Here is a tiny trained network, its code and every weight. The questions are about switching its units off for an input and a class, where a switched-off unit gives its printed mean instead of its output.

import numpy as np


def w(rows, s, z=0):
    codes = np.array(rows[::2]) - 128.0
    scale = np.full(codes.shape[1], s)
    scale[-1] = z or s
    return codes * scale


def norm(h):
    return h / np.sqrt((h * h).mean(-1, keepdims=True) + 1e-5)


def f(y):
    return y / 2 * (1 + np.tanh(0.7978845608 * (y + 0.044715 * y**3)))


def log_softmax(a):
    a = a - a.max(-1, keepdims=True)
    return a - np.log(np.exp(a).sum(-1, keepdims=True))


def net(x, mask):
    res = np.array(x, float).reshape(1, 2) / 4 @ E
    u = 0
    for l in range(2):
        y = f(norm(res) @ A[l][:, :-1].T + A[l][:, -1])
        res = res + np.where(mask[u : u + 4], y, B[l][:, -1]) @ B[l][:, :-1]
        u += 4
    return log_softmax(norm(res)[-1] @ U[:, :-1].T + U[:, -1])


A, B = {}, {}
E = w([
[135,50,99,5,254,83,106,211,177,60,69,142],'x0',
[92,86,53,104,111,44,224,128,160,160,179,74],'x1',
],0.0015)
A[0] = w([
[75,155,110,182,39,121,218,108,115,251,175,96,50],'0.n1',
[94,152,72,185,96,106,233,58,115,158,192,31,2],'0.n2',
[165,173,150,86,238,203,129,196,127,45,36,213,70],'0.n3',
[127,210,209,206,68,219,47,13,52,144,199,185,74],'0.n4',
],0.0018,0.00067)
B[0] = w([
[149,119,92,142,150,158,41,69,165,134,107,222,205],'0.n1',
[136,226,40,147,60,147,134,50,173,85,171,253,188],'0.n2',
[156,212,95,128,90,204,165,18,149,78,126,165,177],'0.n3',
[89,33,176,91,187,56,174,234,90,171,109,55,252],'0.n4',
],0.0025,0.003)
A[1] = w([
[129,8,192,118,202,138,88,254,132,116,92,90,147],'1.n1',
[194,143,155,100,158,182,49,91,144,104,61,143,3],'1.n2',
[109,75,84,97,145,10,194,212,147,119,159,91,7],'1.n3',
[103,102,222,173,124,103,92,218,59,209,94,89,138],'1.n4',
],0.0032,0.00054)
B[1] = w([
[81,161,79,214,31,138,126,94,117,215,154,140,252],'1.n1',
[128,50,173,112,147,145,68,109,28,120,185,134,165],'1.n2',
[187,172,254,150,143,125,155,165,129,97,126,65,217],'1.n3',
[42,130,14,32,204,170,88,226,159,98,14,17,248],'1.n4',
],0.0031,0.0032)
U = w([
[31,135,46,112,148,181,71,252,112,178,8,7,101],'0',
[123,163,2,188,54,86,128,29,194,184,179,252,253],'1',
[184,52,195,59,179,214,37,66,26,51,146,197,109],'2',
[213,155,250,125,137,52,220,201,189,100,150,20,61],'3',
],0.0061,0.00024)

Each question gives the input, the list of numbers given to net, and the class t.
The units are the neurons (one row each of A and B). Each row of codes is followed by its name. A weight is (code - 128) times the scale printed after its matrix; where a second scale follows, it is the last column's (A, B and U).
mask holds one flag per neuron, layer by layer. A switched-off neuron (its flag False) gives its mean, the last column of its row in B, instead of its output. The means were averaged over made-up inputs and are rounded, as every weight is.
A unit's drop is (log p(t) with every unit on - log p(t) with that unit switched off) / (log p(t) with every unit on - log p(t) with every unit switched off).
The circuit of an input: a set's keep is (log p(t) with only the set's units on - log p(t) with every unit switched off) / (log p(t) with every unit on - log p(t) with every unit switched off). Starting from all 8 units, units are removed one at a time, each time the one whose removal leaves the highest keep (on an exact tie, the one counted first), for as long as the keep stays at least 0.8.
circuit, biggest first: the units of the circuit, biggest drop first
most important unit: the unit with the biggest drop
k most important neurons: the k neurons with the biggest drops, biggest first
k most important neurons of layer l: the k neurons of layer l with the biggest drops, biggest first
drop of u: that unit's drop, to one decimal
input [3,1], class 3: 3 most important neurons : [0.n1; 1.n4; 0.n2]
input [4,0], class 2: 3 most important neurons : [0.n4; 0.n3; 1.n4]
input [-8,-6], class 0: most important unit : 0.n4
input [-8,-8], class 0: circuit, biggest first : [0.n4; 1.n4]
input [5,3], class 3: 2 most important neurons : [1.n3; 1.n4]
input [8,0], class 2: circuit, biggest first : [0.n4; 1.n4]
input [1,6], class 3: 2 most important neurons : [0.n3; 1.n3]
input [5,-2], class 2: 2 most important neurons of layer 0 : [0.n3; 0.n4]
input [0,7], class 1: 3 most important neurons of layer 0 : [0.n4; 0.n2; 0.n1]
input [-8,0], class 0: 2 most important neurons : [0.n4; 0.n3]
input [8,-1], class 2: 2 most important neurons of layer 1 : [1.n4; 1.n2]
input [-2,1], class 1: 2 most important neurons : [0.n2; 1.n4]
input [8,4], class 3: 2 most important neurons of layer 1 : [1.n3; 1.n4]
input [3,-1], class 2: most important neuron : [0.n3]
input [1,8], class 3: 2 most important neurons : [1.n3; 0.n3]
input [7,-4], class 2: drop of 0.n3 : 0.1
input [6,6], class 3: drop of 1.n3 : 0.3
input [-8,-2], class 0: drop of 0.n4 : 2.4
